Each row has a class, written after it.
27	14	-18	-5	-10	-6	-15	6	-4	16	-22	14	4	30	33	-22	-23	-14	11	-6	9	-25	19	-13	20	0	-22	44	-26	10	20	-17	-10	32	45	9	-39	-6	-35	0	22	43	-4
faka
3	31	21	-6	-12	8	-13	10	0	9	3	-17	-27	-10	-26	7	-14	4	10	-2	23	-15	39	-30	9	-23	19	-14	-7	-1	19	-15	1	33	-9	-5	-26	9	22	2	19	-19	-49
pake
-24	-65	-53	-22	13	8	-26	15	10	43	-4	-1	-31	17	25	3	10	11	12	-13	9	6	-7	16	43	26	23	51	-37	28	17	-12	-19	8	40	-21	-32	-19	-53	-5	7	20	9
Gibi
41	-75	-43	9	-19	5	-38	52	-10	15	-37	14	31	26	17	-35	-7	-22	-37	-30	7	-25	12	-24	49	-45	-2	33	-19	6	40	2	-66	-7	63	-2	-7	21	-26	7	-1	21	15
faka
-20	37	-6	-10	3	24	4	-10	-15	-9	19	7	-7	33	-11	8	-14	16	8	-21	24	-15	44	8	42	16	3	13	-36	-8	-34	-6	-12	25	37	-15	-39	11	-14	6	11	-32	-5
Sul
8	68	38	1	-7	3	3	0	-6	15	5	-1	-22	-13	-34	1	-15	-7	-4	-29	19	-15	51	-6	-12	-8	0	-16	-5	-8	-4	-3	-4	33	-15	10	-20	5	28	-20	-2	-31	-27
ramo
-9	-1	-11	-4	9	11	-7	20	20	-21	-18	24	-1	30	9	-17	-14	-6	0	6	11	-21	17	-8	30	4	-10	70	3	-9	31	-9	-35	-17	17	-3	24	-20	-41	14	-24	38	25
baf
-11	-12	-3	-9	-11	27	2	31	5	-12	-4	6	2	11	28	5	-36	-17	31	17	17	-28	-11	-21	13	-17	-21	0	-11	-2	4	11	2	36	0	-7	25	-14	-23	24	-11	26	-16
Vab
13	29	6	-4	-2	22	3	6	23	16	9	8	-9	-20	-27	4	-18	-21	-20	-17	1	-1	35	-10	-13	-10	0	-11	-9	-5	5	-10	2	40	-26	11	-26	16	9	8	4	3	10
nek
19	-8	12	14	-6	16	13	-10	37	43	14	23	9	-50	-4	-23	-47	17	22	-46	1	-24	55	5	-20	-14	9	-30	26	-14	-10	24	4	52	-32	23	-29	30	55	-9	20	-43	-15
Gibi
12	18	17	-27	-23	15	-9	9	18	5	15	-9	-8	6	-18	-4	-6	14	-12	-33	18	-3	40	-4	-5	2	-3	-4	-7	-9	0	5	-1	22	3	-7	-24	17	5	10	1	-28	7
Muti
23	18	44	9	14	-1	-26	-3	15	52	-13	-18	-14	-55	-41	-1	-13	-25	-46	-51	-4	11	45	14	-11	16	14	-28	-4	6	-32	11	-6	52	-22	-11	-48	12	6	6	52	-27	7
Gibi
11	-11	-2	-23	31	34	-18	-33	-10	-14	38	15	-6	33	10	9	-24	-39	17	-21	-9	4	14	-28	23	-11	26	-5	-20	4	32	39	-39	50	-2	-28	-13	33	7	5	4	-21	3
puro
7	-91	-42	41	13	-20	5	2	16	50	-10	-25	20	-3	4	-26	-16	-42	-51	26	-8	3	20	-18	26	-29	40	-11	-3	29	32	34	-15	18	13	-15	5	2	-1	10	-12	-12	15
pake
21	66	47	4	-22	21	-15	-13	-12	-19	29	-5	-34	21	-49	3	-7	-2	16	-13	16	-9	19	-42	-13	-15	11	-60	-8	-29	-11	10	-11	42	-29	42	-26	32	44	-22	29	-73	-33
Vab
-6	39	-12	-2	21	22	-55	21	-4	21	-14	11	-7	36	16	23	-30	-39	-54	-28	-10	-15	46	-13	12	-24	3	21	-10	-30	22	2	-81	32	46	-35	-54	-34	-42	-8	-30	51	33
baf
28	-55	-50	-14	-9	5	-59	-12	6	44	4	-15	-1	-4	-15	-39	-13	-39	22	-11	-16	4	36	3	43	-11	16	1	-19	53	31	18	-27	15	19	-48	-15	23	-11	-27	5	26	-8
pake
50	4	-30	-19	-10	25	-20	2	32	1	4	-13	-1	47	-16	-27	-11	-24	5	-13	-18	19	22	2	54	19	-36	5	-7	-31	-3	25	-56	37	13	-27	-39	15	-35	18	-13	27	17
Muti
-8	27	24	-10	-1	26	-4	8	-1	9	3	-4	-22	18	0	6	-8	-17	-8	-19	25	-11	21	6	-15	-18	16	4	-7	-12	-5	-1	-19	30	1	37	-15	15	-1	15	4	-34	-3
baf
24	-7	-44	-9	-6	-10	16	58	14	51	-7	28	29	7	-1	-25	-4	-3	1	-12	13	-28	15	15	0	-10	-48	27	4	-26	29	-7	-11	-6	51	64	-56	-7	-22	1	1	33	5
faka
14	22	-33	-6	-9	16	12	25	30	-48	23	-9	-3	19	14	-15	-18	-3	-31	22	-8	-3	15	-18	16	-4	-21	19	-14	9	22	-13	-31	41	16	-6	-30	-3	-26	6	-8	19	-17
Muti
3	-48	0	7	6	6	-37	13	0	15	-24	12	-9	-3	-35	-21	-44	-54	6	33	-11	2	-2	17	11	-19	13	8	-10	23	-17	-5	-44	61	26	-9	39	4	-74	16	26	47	1
Sul
-5	60	-6	-18	-17	17	2	7	-3	-2	20	4	-41	-1	-48	-11	6	-4	13	-43	39	2	67	-13	-5	9	4	-11	-10	15	-7	-5	13	38	19	28	1	15	-10	-20	-27	-29	-41
ramo
9	66	-4	-36	-18	28	-7	2	24	38	5	31	-19	-1	-52	22	-43	15	34	-24	-9	-31	30	-7	-18	9	-4	10	14	-3	24	0	6	2	15	14	-65	7	0	-11	-3	-12	-3
zepin
10	23	20	-6	-12	13	-27	31	4	3	2	-3	-12	10	-4	-5	14	-2	-11	-28	4	-7	28	21	-2	-13	-7	10	-6	11	-6	3	-16	1	30	18	-27	21	-1	-36	27	-14	7
faka
18	-5	-36	-4	-40	25	-15	16	54	55	-14	10	-7	-27	5	-6	6	16	-2	-10	14	7	3	0	-21	3	0	14	10	9	24	-17	22	15	-40	30	-40	40	-31	-6	-14	19	1
nek
18	10	-16	-12	-3	-6	-34	-7	5	40	10	-2	-19	3	-16	-26	5	5	31	-7	-3	-36	24	4	21	6	9	40	-14	9	27	17	11	7	30	-5	-33	16	-16	-28	10	-7	-3
zepin
-19	-34	-16	-15	-1	26	-2	44	50	-33	14	-11	28	68	41	-4	15	-61	-2	-39	-4	-21	13	6	14	-26	18	8	-40	44	44	33	-2	-7	77	-6	-2	-21	-57	3	-52	29	-3
faka
8	60	15	-7	-11	22	-8	6	15	8	17	-6	-19	-28	-23	-4	-18	3	-2	-12	-7	-28	45	11	11	-27	15	-6	-1	6	-11	-26	-20	10	7	5	-73	23	34	-21	35	-40	-24
pake
-14	30	12	-20	-28	-2	-17	27	7	47	15	-25	-37	57	-4	20	53	36	-15	-10	39	16	-10	28	-2	-51	16	-17	-58	26	-57	-3	27	-26	7	31	-73	23	19	-9	8	-57	-61
pake
12	-12	-36	-24	-17	-9	15	-1	-12	89	-32	22	29	-14	32	-8	10	36	-22	-46	26	-18	-20	20	-10	-11	-4	29	11	-54	8	-22	-58	-4	5	41	-58	-5	-35	13	-45	-11	10
Muti
13	38	14	0	-10	0	-5	-9	-7	22	-2	22	-13	0	-17	-13	-8	15	7	-29	31	-35	46	-6	3	-4	1	-5	-9	-6	7	-15	-11	24	2	55	-41	23	18	-25	22	-37	-16
seka
8	28	-28	-18	-40	-29	-32	17	-38	30	-29	29	-43	-20	-12	-50	18	70	46	39	39	-49	-14	-18	-6	1	-27	71	-10	-31	79	-70	-46	21	-26	69	23	-28	-85	-21	-2	36	-61
Muti
-20	33	51	-9	22	13	0	-6	12	1	27	26	-15	1	7	21	-31	-11	11	-44	14	-11	46	-12	-12	-8	27	-9	1	-21	6	18	9	57	17	-1	-21	8	16	-16	4	-32	-4
Puz
-2	-24	-36	-21	7	28	6	30	28	38	15	34	13	0	2	-9	-41	23	38	-9	25	-36	17	0	10	29	7	52	-3	25	38	24	25	18	10	-1	-29	23	-10	35	-9	-12	17
zepin
40	-7	-25	1	12	-11	-19	-4	23	28	2	15	1	-18	6	-24	-4	-10	-11	16	-6	-8	25	-21	5	-8	-4	15	7	2	44	7	-11	23	36	18	-6	2	-44	-3	10	15	-8
seka
-5	6	44	8	13	22	-11	-29	-19	2	-2	9	1	-12	-1	-6	-5	-1	-11	-37	28	-6	42	10	10	6	31	-22	-6	-28	-43	1	-7	47	-27	4	-30	52	29	0	25	-47	-5
Sul
5	29	9	2	-4	-6	0	-14	16	21	10	6	-17	-7	-10	-21	-26	15	3	-14	26	-26	55	-35	10	-18	33	-11	-3	-14	-7	-11	0	38	0	5	-34	12	32	-1	5	-28	-39
pake
61	-7	-95	-18	1	5	36	-45	26	64	5	33	-9	-46	-13	-61	-48	21	18	-4	-12	-7	76	-22	45	30	-38	41	17	-7	30	-4	-8	52	1	-1	-53	24	-22	-28	3	-2	-3
puro
-8	22	28	-18	-24	-8	-4	19	2	6	-1	-5	-23	8	-23	7	-3	30	10	-35	25	-3	23	-4	0	-4	-8	-15	-6	-11	4	-20	3	16	-2	10	-17	5	36	-20	1	-25	-16
Puz
-26	40	27	0	-4	33	16	66	31	-56	27	3	-35	54	-70	9	-20	-25	9	-22	31	-31	51	-32	42	-17	-7	-1	0	-30	-35	10	-23	-1	24	-4	40	-19	-14	17	-15	-13	-9
baf
7	6	0	13	-8	14	-17	-34	-3	-1	2	-8	11	-9	2	-6	-15	-16	25	17	-14	7	34	13	5	15	-6	-9	-11	-2	-1	16	-11	35	15	-24	33	-11	-35	12	19	8	1
Sul
11	39	-14	1	-13	-10	-11	-19	-2	1	18	-3	-33	-3	-41	-29	-9	-2	4	-11	8	-4	45	-13	-5	2	10	3	-30	13	22	-10	-8	17	-14	5	-11	11	26	-37	-4	-31	-9
ramo
14	-35	-27	-3	3	16	-34	18	26	24	1	-2	28	42	24	-22	-8	-4	31	-5	19	-18	9	9	27	30	-12	36	-25	-17	61	30	-35	19	38	-7	-10	-13	-29	29	-22	36	2
baf
40	-31	-13	6	3	50	-25	4	25	35	-14	8	5	-14	7	-10	-37	-28	11	12	-12	-11	-4	5	50	11	-1	38	-36	18	25	25	-19	50	-8	-27	-13	41	-48	40	32	5	10
nek
14	28	12	-1	-5	9	-34	-27	33	16	1	4	-35	-12	-5	-12	-17	13	-12	-29	28	-8	57	-15	5	14	19	-12	-35	8	-24	22	1	49	-7	-15	-6	29	-2	-17	18	-39	-18
seka
41	15	27	-21	-26	5	-5	-33	7	19	12	-7	-6	11	1	-25	-20	-1	18	-15	27	-15	23	-41	5	8	7	-37	-33	15	4	12	2	52	-5	14	-7	9	16	4	22	-34	-60
Vab
8	51	42	10	-5	9	-10	3	-4	27	2	7	-7	4	-7	6	-24	15	-23	-13	18	-33	23	-3	-12	-20	15	12	0	-10	1	1	-39	21	16	28	-23	3	6	-4	21	-48	-17
baf
15	6	-46	-1	-2	18	-10	3	15	-2	-6	-1	8	28	10	-16	-26	-11	5	-3	-6	-8	12	5	29	0	-24	39	-14	-19	11	5	-53	6	26	-20	-7	-7	-22	20	-20	17	27
baf
0	23	40	-29	38	30	-11	61	60	-38	56	-38	-49	11	-70	37	28	-39	-51	-19	34	38	40	-23	14	44	31	-32	-29	7	24	12	-44	48	6	-4	-28	2	-9	5	31	-35	-14
seka
38	9	-21	4	7	12	-35	3	14	14	-3	9	16	24	17	-20	-12	-30	-23	1	-2	3	2	-1	12	-1	-18	28	-6	-13	11	20	-39	11	5	5	-29	24	-22	26	9	22	14
baf
17	-7	-19	12	10	6	6	42	27	8	15	-3	4	4	-12	-16	-15	-21	0	37	-2	-8	-6	5	3	-11	-14	41	21	2	52	6	-53	21	8	29	11	-10	-38	0	2	17	-4
baf
6	29	-41	-10	-3	10	-7	5	2	-2	7	4	-21	12	-6	-11	-12	-15	4	-6	-4	3	25	-14	18	1	-7	20	-6	1	28	-16	-42	7	1	-16	-5	-13	-16	-8	-34	17	8
ramo
-5	28	29	-6	0	4	-26	32	-9	1	18	4	-13	26	-26	0	12	14	20	-42	32	-7	46	20	-5	-33	-11	-12	-20	18	-17	5	-1	33	-4	10	-7	9	20	-25	-2	-13	-9
seka
18	42	28	-2	-6	14	18	1	7	-14	18	18	1	-7	0	-19	-33	0	5	-7	5	-32	26	-30	-5	-31	-10	-13	14	-13	-5	0	10	21	-40	20	-21	24	38	0	12	-39	0
Vab
30	-3	-44	-20	-2	21	-10	4	13	-15	22	6	9	-1	0	-26	-16	-14	14	15	-9	19	-7	1	0	9	-26	12	-8	17	21	8	-29	25	6	10	-16	27	1	4	12	2	22
Vab
-15	-9	34	19	6	-3	21	11	51	-10	-16	48	26	30	31	-3	-12	14	-19	-20	-2	-12	-3	-5	-12	-29	18	20	44	15	-5	9	-4	-23	-19	34	1	0	6	8	-25	11	11
Gibi
10	-82	-45	3	-16	-6	-10	8	36	41	-43	17	55	12	81	-29	-19	18	-17	-11	24	-16	-18	15	8	-28	-14	59	-19	15	4	26	3	-26	9	-30	18	10	-10	28	-47	36	6
baf
20	2	-22	-4	-6	5	-13	15	10	25	-25	-8	8	-22	1	-22	-16	-14	-8	-2	14	7	30	6	0	-23	-4	18	-11	7	16	-7	-14	41	0	3	-17	17	-12	48	-1	10	2
pake
6	-50	-73	-15	-11	21	-28	31	15	5	0	11	-27	1	25	-20	-43	-37	6	-4	14	-17	24	-46	12	-18	18	9	-22	2	0	-34	-17	56	-24	-28	-20	4	3	29	-6	62	16
zepin
-6	35	7	-5	1	8	-33	21	-7	-6	10	14	-21	12	13	2	-7	0	-30	-31	17	-21	50	-31	-10	-15	11	-2	-4	-21	6	2	-6	23	38	12	-30	16	7	-22	12	-7	7
faka
3	44	43	-23	2	40	-15	-17	22	18	18	17	-23	-2	9	20	-40	-7	-12	-30	-3	-25	52	-44	9	-2	20	-32	31	-20	-24	4	20	29	-36	-30	-16	28	25	18	2	-1	20
nek
26	76	34	-6	9	4	7	-3	3	53	11	21	-19	-27	-38	-7	-25	-8	-40	-32	5	3	65	4	-29	-5	-3	-27	11	-28	-23	-3	-47	33	-31	31	-35	-2	37	-5	4	-37	4
ramo
15	4	9	-4	-13	28	-21	-16	-17	53	14	-18	-24	-5	20	17	19	9	3	-12	31	9	18	-8	1	-3	23	2	-26	23	14	23	27	64	4	14	-8	47	-22	1	22	-40	-32
nek
7	49	20	7	-4	11	-18	9	0	18	-1	14	-19	-3	-30	9	-21	-3	-4	-27	10	-31	38	-11	-6	-35	5	-21	-9	-19	-1	2	-30	31	1	19	-20	3	-6	-9	7	-35	-5
seka
23	-29	-24	-3	23	15	-19	-4	37	23	-10	2	-12	32	41	-11	-26	-32	-23	-9	-5	10	31	-11	31	11	17	41	-37	-4	38	26	-56	49	26	-29	-28	-4	-39	-7	4	14	33
faka
13	14	-38	-8	7	20	2	20	21	14	18	0	-9	24	-5	-7	7	-31	-20	-7	1	-8	39	-15	43	17	-15	20	2	-2	39	19	-38	17	14	9	-37	3	-56	2	-9	9	14
puro
-40	18	-15	-18	-21	5	-7	-3	26	-20	0	-21	-29	59	1	-14	-7	14	0	-34	35	-13	26	-20	6	-33	52	-14	-27	39	-5	-7	7	28	-3	0	-25	29	17	-3	-67	-29	-31
pake
10	82	37	-19	-21	-8	42	32	-4	13	34	-7	-17	2	-31	6	18	24	14	-13	17	-45	38	-4	28	-30	-51	-1	37	-23	-14	-3	-10	-22	-20	29	-14	-6	18	-35	16	-25	-42
puro
-11	-24	-32	-13	3	-11	-21	5	4	17	-20	18	-18	16	-1	-16	19	17	1	-3	17	-15	-5	-10	24	24	21	60	-9	26	6	-15	18	-23	17	-7	-15	4	-32	-10	-17	23	12
zepin
6	13	40	-9	10	-1	-9	8	-5	-18	22	17	-5	17	-49	4	-17	-26	-5	-55	3	21	30	-14	-21	-44	24	-24	-11	4	8	2	-11	39	1	6	-6	22	32	-2	0	-42	16
Puz
1	17	-46	6	-19	23	-29	-1	67	-11	6	10	-49	21	94	-31	-49	39	-23	21	-13	-6	41	-41	30	-5	9	30	10	17	-7	-5	5	56	-10	-48	-11	25	-38	-1	-19	12	16
Puz
37	-21	-26	3	10	5	-21	15	12	10	-5	2	20	26	24	-28	3	-42	-21	-20	-14	8	20	11	26	5	-12	19	-15	-2	6	6	-47	13	36	0	-38	3	-15	-1	15	32	41
faka
-17	41	39	-1	-4	26	6	-4	0	13	4	10	-18	-6	-16	20	-30	7	-4	-15	20	-16	34	-7	-8	-21	15	-32	13	-45	-47	2	5	39	-23	7	-17	31	3	19	11	-47	-11
Sul
-17	17	15	-25	17	-24	-12	26	-62	-57	-6	41	-8	75	40	33	24	-15	-38	-26	38	9	7	-71	69	1	-3	38	9	22	5	-86	-67	-7	50	-12	-22	-51	-9	-40	3	103	-33
Puz
19	-3	-48	-21	-21	24	-25	35	22	-20	6	-8	-9	21	6	-12	-6	-3	-5	20	-16	12	17	4	31	-3	-46	32	-35	27	14	-2	-20	21	33	-46	-1	-26	-71	7	-10	59	-17
Muti
24	-22	-22	-27	-9	20	3	-2	46	-11	13	1	-6	28	28	-22	-25	5	-11	1	1	9	43	-28	25	9	-9	23	-7	8	21	9	10	34	5	-36	-13	11	-19	21	-12	18	9
Muti
11	2	-29	-13	-4	18	-5	37	40	21	15	-3	4	10	18	-14	-16	-2	-26	2	11	-17	7	4	4	-12	-3	30	-1	-3	17	11	-46	7	37	13	-9	1	-33	25	-14	-3	-4
baf
26	-10	-3	0	15	18	-20	3	16	-4	29	17	-7	-13	-24	-34	-40	-16	17	-3	4	-15	36	-29	-7	-9	10	-5	-7	-7	25	-2	-4	49	-20	-2	-6	13	18	5	16	-1	-22
baf
4	2	-49	-4	-10	24	-14	24	24	10	-6	4	10	5	17	-7	-9	-4	6	-31	-6	0	8	27	13	3	-21	25	2	7	14	10	-39	16	16	11	-39	15	-23	17	-9	14	22
Gibi
14	38	36	-5	-3	22	-11	-26	27	-18	19	19	-38	-26	-13	0	-22	-6	-19	-18	-20	-17	54	-30	-9	-16	28	-21	-12	4	14	-4	-5	18	2	20	-29	10	25	-22	54	-41	-43
Gibi
51	-15	-105	-4	5	28	-4	-2	5	4	43	-13	0	50	7	-43	2	-4	7	-7	-6	31	19	-3	53	46	-22	8	-41	-14	27	30	-94	33	21	13	-40	30	4	8	11	-39	33
faka
0	-11	-22	-43	3	3	-18	8	5	114	-5	20	-9	-21	-36	-9	-31	13	16	-30	25	10	51	42	-2	27	-6	22	16	-9	-21	-13	-18	40	5	-5	-37	7	-49	9	10	13	49
Sul
9	44	26	-13	0	5	-14	8	4	26	18	19	-27	2	-19	-5	-8	21	1	-18	23	-20	60	-11	-10	-19	-7	-26	4	-2	-11	11	11	27	-1	32	-1	9	4	-11	9	-29	-23
seka
20	41	39	-11	-2	22	-13	-25	-5	-7	13	-7	-36	2	-10	2	3	8	6	-27	-10	-7	35	0	15	-11	10	-7	-26	10	4	2	2	21	-3	15	-47	28	29	-12	58	-60	-34
Gibi
23	-1	-30	-4	-18	-6	16	33	13	28	-14	-3	11	-13	-34	-32	-17	-11	23	5	9	-14	32	9	19	-30	-20	33	-1	38	46	-35	-13	16	-11	18	-38	0	-6	0	3	20	-21
pake
25	-27	-39	-24	-8	7	-9	11	41	16	0	10	-1	35	-2	-6	-32	-7	0	1	-15	29	34	-1	30	11	-30	31	-20	20	44	18	-5	14	67	-22	-18	0	-21	10	3	19	33
Puz
-9	-10	26	-16	19	18	2	26	19	9	22	-9	-11	35	-13	1	9	-60	-13	-71	-5	-18	73	-6	33	-44	17	-27	-11	-16	-14	34	5	11	32	-9	-17	-16	-7	24	-12	-11	18
Gibi
-4	27	14	-7	-4	38	-30	20	-16	-10	21	-7	-28	35	-27	14	3	-22	20	-31	8	-13	41	-4	13	-28	4	2	-22	-23	1	2	1	-2	11	-6	-19	7	1	3	13	-27	16
baf
2	49	38	-36	-28	10	-3	4	11	11	-6	-9	-32	14	-10	8	-8	13	3	-15	24	-31	22	-6	5	-31	-9	13	-41	13	3	-17	25	22	-8	10	-15	20	10	1	6	-5	-36
nek
11	19	0	-12	-22	7	8	12	27	25	-3	12	-3	-2	-6	1	-3	10	1	0	14	-9	11	-4	-10	-11	-9	29	9	-1	24	-19	13	9	-1	39	-17	23	-4	8	0	13	15
nek
